Below are the code and all the weights of a small trained network. Each question names an input and a target symbol and asks about switching units off, where a switched-off unit gives its printed mean instead of its output.

import numpy as np


def w(rows, s, z=0):
    codes = np.array(rows[::2]) - 128.0
    scale = np.full(codes.shape[1], s)
    scale[-1] = z or s
    return codes * scale


def norm(h):
    return h / np.sqrt((h * h).mean(-1, keepdims=True) + 1e-5)


def f(y):
    return y / 2 * (1 + np.tanh(0.7978845608 * (y + 0.044715 * y**3)))


def softmax(a):
    e = np.exp(a - a.max(-1, keepdims=True))
    return e / e.sum(-1, keepdims=True)


def log_softmax(a):
    a = a - a.max(-1, keepdims=True)
    return a - np.log(np.exp(a).sum(-1, keepdims=True))


def net(x, mask):
    ids = ['Ωαγζηθλξψ'.index(c) for c in x.split()]
    T = len(ids)
    res = E[ids] + P[:T]
    u = 0
    for l in range(2):
        r = norm(res)
        for j in range(2):
            rows = slice(2 * j, 2 * j + 2)
            q, k, v = (r @ M[l][rows].T for M in (Q, K, V))
            z = softmax(np.where(np.tri(T) > 0, q @ k.T / 2**0.5, -1e9)) @ v
            o = O[l][rows]
            res = res + np.where(mask[u + j], z, o[:, -1]) @ o[:, :-1]
        u += 2
        y = f(norm(res) @ A[l][:, :-1].T + A[l][:, -1])
        res = res + np.where(mask[u : u + 8], y, B[l][:, -1]) @ B[l][:, :-1]
        u += 8
    return log_softmax(norm(res)[-1] @ U[:, :-1].T + U[:, -1])


Q, K, V, O, A, B = {}, {}, {}, {}, {}, {}
E = w([
[193,131,21,189,128,97,243,148],'Ω',
[96,22,90,109,204,56,155,229],'α',
[178,47,141,168,93,78,210,88],'γ',
[121,159,200,73,211,148,143,59],'ζ',
[149,81,15,106,149,68,86,91],'η',
[66,26,89,77,52,83,172,134],'θ',
[125,118,129,116,107,134,195,255],'λ',
[91,52,137,247,114,38,166,207],'ξ',
[98,109,102,215,183,144,127,109],'ψ',
],0.0074)
P = w([
[107,144,83,177,119,17,156,222],'0',
[122,88,138,129,99,82,111,199],'1',
[124,83,119,155,122,108,127,201],'2',
[127,91,117,155,123,142,145,209],'3',
[135,85,106,161,120,159,146,209],'4',
[137,84,101,170,129,177,141,222],'5',
[126,89,96,176,129,196,154,214],'6',
[120,83,95,172,148,203,154,217],'7',
[112,69,98,178,134,230,160,205],'8',
[131,65,91,172,138,245,165,215],'9',
[131,72,83,187,144,254,171,212],'10',
[112,58,91,198,162,202,192,197],'11',
],0.0032)
Q[0] = w([
[98,141,117,132,177,103,171,192],'0.h1',
[128,83,48,192,234,180,223,217],'0.h1',
[117,38,38,98,136,110,138,254],'0.h2',
[149,213,225,129,146,167,80,21],'0.h2',
],0.0044)
K[0] = w([
[141,158,142,118,142,106,133,122],'0.h1',
[107,211,186,67,171,114,135,79],'0.h1',
[77,147,144,144,192,254,117,103],'0.h2',
[171,122,111,89,59,28,143,184],'0.h2',
],0.0081)
V[0] = w([
[103,164,175,46,183,255,132,54],'0.h1',
[134,180,201,134,176,81,134,134],'0.h1',
[103,213,192,43,192,121,163,64],'0.h2',
[87,173,133,138,119,75,153,119],'0.h2',
],0.0036)
O[0] = w([
[34,51,193,35,22,48,64,12,5],'0.h1',
[63,95,134,118,101,224,135,38,138],'0.h1',
[216,113,215,242,251,245,225,91,32],'0.h2',
[75,51,153,154,145,162,170,104,126],'0.h2',
],0.0031,0.0032)
A[0] = w([
[154,66,109,142,144,133,97,236,94],'0.n1',
[65,156,71,248,195,89,168,143,94],'0.n2',
[243,149,118,115,116,125,135,161,60],'0.n3',
[57,87,131,72,65,4,152,125,174],'0.n4',
[219,170,106,180,197,79,171,70,143],'0.n5',
[39,61,139,148,102,144,91,59,64],'0.n6',
[205,183,159,196,130,200,156,203,5],'0.n7',
[92,91,151,121,64,102,50,151,89],'0.n8',
],0.0047,0.0017)
B[0] = w([
[62,189,92,129,158,122,97,117,245],'0.n1',
[148,137,137,68,140,255,59,122,254],'0.n2',
[127,159,129,138,194,133,153,110,153],'0.n3',
[92,152,71,122,66,226,113,101,166],'0.n4',
[56,133,87,147,174,139,110,79,174],'0.n5',
[187,195,148,73,90,145,115,112,136],'0.n6',
[169,182,134,75,107,116,144,86,161],'0.n7',
[152,138,67,141,104,137,177,115,117],'0.n8',
],0.0058,0.0044)
Q[1] = w([
[171,101,173,227,118,103,136,193],'1.h1',
[84,138,109,1,108,240,23,81],'1.h1',
[124,188,162,85,96,78,117,78],'1.h2',
[71,49,121,108,87,215,167,53],'1.h2',
],0.0074)
K[1] = w([
[116,104,87,205,103,149,101,170],'1.h1',
[88,128,250,2,136,140,126,68],'1.h1',
[139,33,170,163,141,171,187,157],'1.h2',
[134,182,179,73,51,204,63,99],'1.h2',
],0.0072)
V[1] = w([
[119,129,198,103,184,71,151,103],'1.h1',
[128,170,92,77,5,167,104,73],'1.h1',
[104,54,187,32,205,160,163,97],'1.h2',
[91,113,63,172,236,123,145,183],'1.h2',
],0.0033)
O[1] = w([
[81,39,112,182,106,132,189,147,68],'1.h1',
[128,127,197,126,208,138,104,122,80],'1.h1',
[132,193,139,140,179,72,98,153,89],'1.h2',
[155,69,253,167,125,94,149,39,255],'1.h2',
],0.0058,0.0044)
A[1] = w([
[145,155,75,83,144,99,77,81,1],'1.n1',
[59,127,143,32,157,111,133,105,80],'1.n2',
[104,107,136,206,121,142,127,154,94],'1.n3',
[150,1,241,190,112,91,190,27,139],'1.n4',
[150,98,104,176,107,140,76,122,64],'1.n5',
[157,136,95,106,149,161,139,165,174],'1.n6',
[110,83,100,137,163,112,80,25,166],'1.n7',
[96,144,113,100,149,155,144,136,179],'1.n8',
],0.0075,0.0031)
B[1] = w([
[241,89,157,83,125,111,184,117,135],'1.n1',
[124,128,153,199,109,60,137,65,127],'1.n2',
[204,122,172,185,84,124,149,102,153],'1.n3',
[87,1,227,171,132,191,249,89,253],'1.n4',
[159,137,142,127,102,67,98,156,147],'1.n5',
[109,127,157,135,130,98,136,93,187],'1.n6',
[140,114,196,77,96,126,153,152,188],'1.n7',
[127,138,168,128,117,99,136,86,159],'1.n8',
],0.0063,0.0072)
U = w([
[196,127,152,250,57,100,60,183,72],'Ω',
[111,233,200,60,112,129,193,250,61],'α',
[129,163,182,78,174,249,7,119,142],'γ',
[107,44,215,144,136,164,208,73,254],'ζ',
[250,66,132,3,121,76,106,153,51],'η',
[52,62,97,141,239,71,62,203,96],'θ',
[87,185,181,124,112,25,101,56,117],'λ',
[195,188,36,168,205,142,192,74,95],'ξ',
[71,97,20,67,12,191,109,140,81],'ψ',
],0.0049,0.0014)

Each question gives the input, a string of symbols that net reads in full, and the target symbol t.
The units are the heads (2 rows each of Q, K, V and O) and the neurons (one row each of A and B). Each row of codes is followed by its name. A weight is (code - 128) times the scale printed after its matrix; where a second scale follows, it is the last column's (O, A, B and U).
mask holds one flag per unit, layer by layer, with each layer's heads first. A switched-off unit (its flag False) gives its mean, the last column of its rows in O or B, instead of its output. The means were averaged over made-up inputs and are rounded, as every weight is.
A unit's drop is (log p(t) with every unit on - log p(t) with that unit switched off) / (log p(t) with every unit on - log p(t) with every unit switched off).
top k neurons: the k neurons with the biggest drops, biggest first
top k neurons in layer l: the k neurons of layer l with the biggest drops, biggest first
which heads matter: for each layer, one digit per head in row order, 1 if its drop is at least 0.15 and else 0, layers parted by /
drop of u: that unit's drop, to one decimal
input γ α Ω ζ η ψ Ω γ η ξ, target ψ: which heads matter : 10 / 01
input ξ ζ α λ Ω α Ω θ ψ, target ψ: top 2 neurons : 0.n6; 1.n4
input ξ Ω η α Ω ξ γ Ω ζ λ λ ψ, target ψ: which heads matter : 10 / 11
input ζ γ θ Ω ψ γ ξ η, target ψ: top neuron in layer 1 : 1.n4
input α γ ζ η λ Ω γ ξ γ ζ, target λ: top 2 neurons : 1.n2; 1.n4
input η Ω ξ Ω λ η γ ξ, target Ω: which heads matter : 10 / 00
input ψ Ω ζ ψ ξ Ω η α α α λ, target ψ: top 2 neurons in layer 1 : 1.n4; 1.n7
input ξ η ζ ψ ψ η γ Ω, target ψ: top 2 neurons : 1.n4; 0.n6
input Ω ξ η ζ η Ω η ζ η, target η: top 3 neurons in layer 1 : 1.n4; 1.n7; 1.n1
input θ Ω γ θ α α γ η Ω γ ψ θ, target ψ: top 2 neurons : 1.n4; 0.n4
input γ Ω ψ, target γ: top 2 neurons : 0.n2; 1.n4
input ζ θ Ω ζ Ω ξ, target Ω: which heads matter : 11 / 01
input Ω η Ω ξ ζ θ λ ψ λ, target ψ: top 3 neurons : 0.n6; 1.n4; 0.n4
input η λ θ ζ γ ψ λ ξ η, target ψ: top 3 neurons : 0.n6; 0.n2; 1.n4
input ψ ξ ζ ζ, target λ: top 2 neurons in layer 0 : 0.n4; 0.n2
input α λ ψ η γ η Ω ξ ζ γ ψ Ω, target ψ: top 2 neurons : 0.n6; 1.n4
input Ω θ γ γ γ Ω Ω η Ω ψ, target γ: top 2 neurons : 1.n4; 0.n2
input ζ ψ ψ λ Ω α α, target ψ: top 2 neurons : 0.n4; 1.n4
input η Ω θ Ω Ω Ω α λ, target α: drop of 1.h2 : 0.1
input γ Ω ξ ξ η η θ ζ ψ ψ γ, target ψ: drop of 0.n6 : 0.9
input Ω ψ ψ θ ζ ξ λ ψ ξ Ω ξ, target ψ: drop of 1.n1 : 0.0
input η γ ξ ζ ψ Ω γ η γ, target ψ: drop of 1.h2 : 1.0
